Questions about the matrix below. Indices start at 0.
1) Which number is the entry at row 2, column 0?
2) Which number is the entry at row 1, column 2?
3) Which number is the entry in row 0 and column 1?
4) Which number is the entry in row 0 and column 2?
5) Which number is the entry in the top-left corner?
6) Which number is the entry at row 1, column 0?
7) Which number is the entry at row 2, column 2?
8) Which number is the entry in the bottom-left corner?
[[103 152 154 153 103 101 152 154 101 103 152]
 [152 103 103 103 153 151 102 106 156 153 101]
 [102 154 153 152 103 102 150 149 103 104 153]
 [153 106 103 108 153 151 106 109 150 150 104]
 [105 150 153 150 107 105 153 150 104 105 153]
 [153 105 103 109 150 152 104 106 149 154 102]
 [100 155 152 154 100 102 153 154 100 102 154]
 [103 152 154 150 105 104 155 151 105 102 152]]
1) 102
2) 103
3) 152
4) 154
5) 103
6) 152
7) 153
8) 103

W = [130 121 128 121 133 101 128 143 145 120 101 110 146 125 117 118]
The second entry from the right is 117
The third entry from the left is 128
The 3rd entry from the right -> 125
The fourth entry from the end: 146

Questions about the table below.
1) Read off the second largest entry.
2) Read off the second entry, reading row by row.
3) Read off the 4th entry in reading order.
4) Read off the top-right entry.
5) Read off the fifth entry from the end, reading row by row.
6) Read off the last entry, reading row by row.
7) Read off the entry just left of 134.
8) Read off the largest entry in the first column.
[[141 121 140 111 131 139 107 144]
 [109 131 142 139 130 139 156 138]
 [131 132 140 124 133 139 126 120]
 [126 141 133 130 127 131 134 114]
 [137 149 141 117 141 139 121 107]]
1) 149
2) 121
3) 111
4) 144
5) 117
6) 107
7) 131
8) 141

Questions about the array below.
1) What is the first entry on the main diagonal?
2) What is the 2nd entry on the main diagonal?
3) What is the top entry of the column that holds the largest entry?
4) What is the top-right entry?
5) What is the 2nd entry on the diagonal from the top-right corner?
6) What is the bottom-left entry?
7) What is the entry in the bottom-right corner?
[[108 106 109 151 149 106 108 151 150 107 106 151 149]
 [151 148 150 107 107 149 149 105 106 150 153 107 105]
 [110 106 109 146 147 110 107 147 148 108 109 150 150]
 [150 152 149 107 106 150 148 106 106 150 150 106 107]
 [106 107 107 149 149 106 107 149 150 106 107 149 149]
 [150 148 150 104 107 149 148 106 107 150 147 108 109]
 [105 105 106 148 149 105 107 150 151 106 106 149 149]
 [151 150 149 107 107 148 148 107 105 150 149 104 107]
 [148 150 148 109 107 147 151 108 109 147 150 106 106]
 [149 150 148 105 108 148 149 106 107 152 147 105 109]]
1) 108
2) 148
3) 106
4) 149
5) 107
6) 149
7) 109

[[129 127 129 127 129 126]
 [127 129 127 129 127 129]
 [117 140 116 139 116 139]
 [109 150 106 149 106 149]
 [129 126 129 127 129 126]
 [130 126 130 126 130 126]
 [142 113 143 113 143 113]
 [130 126 130 126 130 126]
 [133 122 134 122 134 122]
 [142 113 143 113 143 112]
 [126 130 126 130 126 130]
 [130 126 130 126 130 126]
 [134 122 134 122 134 122]
 [136 119 137 119 137 119]]
The smallest entry in the first column is 109
The entry in the top-left corner -> 129
The fourth entry from the end, reading row by row: 137
The third-last entry, reading row by row: 119
The entry in the top-right corner is 126
What is the entry directly below 140?
A: 150
The last entry, reading row by row is 119
The 3rd entry, reading row by row -> 129
What is the top entry of the column that holds the largest entry?
A: 127
What is the entry in the bottom-left corner?
A: 136
What is the entry directly above 133?
A: 130
The fifth entry in reading order is 129
The entry directly above the largest entry -> 140
The second entry on the main diagonal: 129
What is the 2nd entry on the diagonal from the top-right corner?
A: 127
What is the largest entry in the last column?
A: 149
The entry directly below the largest entry is 126

[[143 131 109 132 122 144 126 137 130 121 133]
 [139 129 103 131 124 144 126 139 126 129 124]
 [140 130 104 131 124 144 126 139 126 128 127]
 [138 128 102 130 126 143 126 139 125 132 122]
 [143 130 107 131 122 144 126 138 130 123 130]
 [138 129 103 131 125 144 126 139 125 130 124]
 [141 130 105 130 122 144 125 139 128 125 129]]
Counting starts at 0.
The entry at row 0, column 1 -> 131
The entry in row 1 and column 1: 129
Read off the entry in row 0 and column 0.
A: 143
Read off the entry in the bottom-left corner.
A: 141
Read off the bottom-right entry.
A: 129
Read off the entry just left of the centre entry.
A: 126
Read off the entry in row 2 and column 0.
A: 140
Read off the entry directly below the centre entry.
A: 144
Read off the entry at row 1, column 2.
A: 103
The entry directly above the centre entry -> 144
Read off the entry in row 1 and column 0.
A: 139
The entry directly below the smallest entry is 107
Read off the entry at row 0, column 2.
A: 109
Read off the entry just left of the smallest entry.
A: 128
Read off the top-right entry.
A: 133

[[146 143 132 118]
 [119 114 122 128]
 [103 148 118 142]
 [118 124 137 135]
 [119 108 120 126]
 [107 140 120 148]
 [129 123 139 131]
 [124 110 119 123]
 [114 141 123 149]
 [132 120 136 129]
 [120 109 118 126]
 [116 137 120 147]
 [133 121 135 122]]
Indices start at 0.
The entry at row 0, column 2 is 132
The entry directly above the smallest entry -> 119
Which number is the top entry of the column that holds the largest entry? 118
The entry directly below the largest entry -> 129
The entry in row 2 and column 0 is 103
The entry at row 2, column 1 -> 148
Which number is the entry just left of 149? 123
The entry in row 0 and column 1: 143
The entry in the bottom-left corner: 133
The bottom-right entry: 122
Which number is the largest entry? 149
The entry directly above the largest entry is 123
Which number is the top-left entry? 146
Which number is the entry just right of 140? 120
Which number is the entry directly below 109? 137

Questions about the grid below.
1) What is the top entry of the column that holds the largest entry?
2) What is the 1st entry in reading order?
3) What is the top-right entry?
4) What is the entry in the bottom-right corner?
5) What is the 5th-last entry, reading row by row?
6) What is the largest entry?
7) What is the entry just right of the largest entry?
[[131 136 153 130 127 123]
 [131 137 154 130 127 123]
 [131 137 155 130 125 123]]
1) 153
2) 131
3) 123
4) 123
5) 137
6) 155
7) 130

Questions about the grid below.
1) Read off the third entry in reading order.
2) Read off the second largest entry.
[[131, 111, 125, 131, 145, 137, 125, 110], [121, 137, 122, 114, 137, 132, 125, 136], [127, 114, 121, 131, 144, 140, 122, 114], [127, 107, 127, 127, 127, 140, 124, 117]]
1) 125
2) 144

Read these off the array that follows.
1) The entry directly below the smallest entry?
2) The entry directly above the largest entry?
3) The first entry of the smallest entry's row?
4) The top entry of the column that holds the largest entry?
5) The entry in the top-right corner?
6) The fifth-last entry, reading row by row?
7) The largest entry in the last column?
8) The 4th entry, reading row by row?
[[127 103 130 114 127 115 125 126 116]
 [125 109 125 116 130 115 132 134 120]
 [127 135 131 135 123 123 131 138 138]
 [129 117 133 123 125 124 124 124 123]
 [127 131 128 130 127 126 130 134 132]
 [129 127 132 129 125 127 125 127 128]
 [124 143 134 143 117 118 133 150 150]
 [127 120 127 123 129 123 129 129 124]
 [129 125 135 130 122 127 123 124 128]
 [128 141 144 145 110 123 123 138 149]
 [129 123 134 127 123 126 123 123 126]
 [121 124 119 123 131 111 143 152 134]]
1) 109
2) 123
3) 127
4) 126
5) 116
6) 131
7) 150
8) 114
